Below is a small trained network, with its code and all its weights. Each question gives an input and a class and asks what happens when units are switched off, that is, made to give their printed mean instead of their output.

import numpy as np


def w(rows, s, z=0):
    codes = np.array(rows[::2]) - 128.0
    scale = np.full(codes.shape[1], s)
    scale[-1] = z or s
    return codes * scale


def f(y):
    return np.maximum(y, 0)


def log_softmax(a):
    a = a - a.max(-1, keepdims=True)
    return a - np.log(np.exp(a).sum(-1, keepdims=True))


def net(x, mask):
    res = np.array(x, float).reshape(1, 5) / 4 @ E
    y = f(res @ A[0][:, :-1].T + A[0][:, -1])
    res = res + np.where(mask, y, B[0][:, -1]) @ B[0][:, :-1]
    return log_softmax(res[-1] @ U[:, :-1].T + U[:, -1])


A, B = {}, {}
E = w([
[254,133,98,213,170,82,98,133,167],'x0',
[89,159,94,176,158,169,167,132,13],'x1',
[210,241,198,130,201,136,146,196,123],'x2',
[122,84,160,158,35,49,28,103,159],'x3',
[177,173,100,202,106,128,127,104,3],'x4',
],0.0076)
A[0] = w([
[96,137,231,118,160,99,143,126,170,241],'n1',
[171,194,166,155,117,85,113,187,72,176],'n2',
[143,97,72,119,176,167,144,61,151,169],'n3',
[232,163,136,164,138,119,147,141,177,174],'n4',
[104,91,146,20,145,134,103,99,206,173],'n5',
[129,99,172,107,110,76,112,167,141,178],'n6',
[192,105,1,172,150,87,106,78,84,190],'n7',
[76,79,120,113,15,98,76,135,100,253],'n8',
[74,97,142,75,232,134,186,58,170,211],'n9',
],0.0092,0.0027)
B[0] = w([
[142,114,173,111,185,161,104,123,167,209],'n1',
[162,170,194,107,190,158,90,92,98,218],'n2',
[79,73,62,163,109,110,205,229,152,172],'n3',
[193,117,161,176,166,202,1,129,119,226],'n4',
[102,82,147,68,93,65,156,106,206,234],'n5',
[110,199,184,200,117,100,78,98,224,190],'n6',
[112,139,92,168,42,5,95,204,64,226],'n7',
[81,81,155,222,192,153,125,19,71,254],'n8',
[112,38,45,74,114,210,179,213,151,214],'n9',
],0.0076,0.0092)
U = w([
[138,229,192,106,119,168,184,126,20,25],'0',
[147,84,135,90,60,164,103,206,209,2],'1',
[217,155,125,156,220,152,13,147,118,168],'2',
[99,116,114,87,255,198,164,215,100,57],'3',
[92,73,46,71,92,168,133,109,114,112],'4',
[126,121,77,172,86,60,117,163,85,123],'5',
[99,97,147,176,146,158,79,52,84,197],'6',
[108,173,173,81,190,102,116,126,193,189],'7',
],0.009,0.0027)

Each question gives the input, the list of numbers given to net, and the class t.
The units are the neurons (one row each of A and B). Each row of codes is followed by its name. A weight is (code - 128) times the scale printed after its matrix; where a second scale follows, it is the last column's (A, B and U).
mask holds one flag per neuron, in row order. A switched-off neuron (its flag False) gives its mean, the last column of its row in B, instead of its output. The means were averaged over made-up inputs and are rounded, as every weight is.
A unit's drop is (log p(t) with every unit on - log p(t) with that unit switched off) / (log p(t) with every unit on - log p(t) with every unit switched off).
The circuit of an input: a set's keep is (log p(t) with only the set's units on - log p(t) with every unit switched off) / (log p(t) with every unit on - log p(t) with every unit switched off). Starting from all 9 units, units are removed one at a time, each time the one whose removal leaves the highest keep (on an exact tie, the one counted first), for as long as the keep stays at least 0.8.
units of the circuit, in order: the units of the circuit, biggest drop first
k most important neurons: the k neurons with the biggest drops, biggest first
drop when u is switched off: that unit's drop, to one decimal
input [8,3,-6,4,-3], class 5: units of the circuit, in order -> [n7]
input [8,-5,-4,-5,-3], class 1: units of the circuit, in order -> [n8, n3]
input [5,4,-5,4,-5], class 5: 3 most important neurons -> [n7, n4, n2]
input [8,-6,-5,2,-2], class 5: 2 most important neurons -> [n7, n2]
input [4,3,-4,6,3], class 5: 2 most important neurons -> [n7, n4]
input [-6,-4,-1,6,-8], class 7: 2 most important neurons -> [n8, n5]
input [5,-4,3,-6,-5], class 1: units of the circuit, in order -> [n8, n9]
input [7,-3,0,-1,-7], class 1: 2 most important neurons -> [n5, n8]
input [-5,-8,4,-8,-6], class 1: units of the circuit, in order -> [n5, n9]
input [-6,2,1,0,4], class 0: 3 most important neurons -> [n4, n9, n5]
input [0,6,1,0,7], class 0: 2 most important neurons -> [n2, n4]
input [2,4,-5,-8,-6], class 4: 3 most important neurons -> [n2, n1, n4]
input [4,7,0,-1,7], class 5: 2 most important neurons -> [n7, n1]
input [3,5,-4,-6,7], class 5: drop when n7 is switched off -> 0.3
input [4,-4,-2,-3,-3], class 1: drop when n1 is switched off -> 0.0
input [-1,-5,-4,6,-2], class 6: drop when n8 is switched off -> 2.0
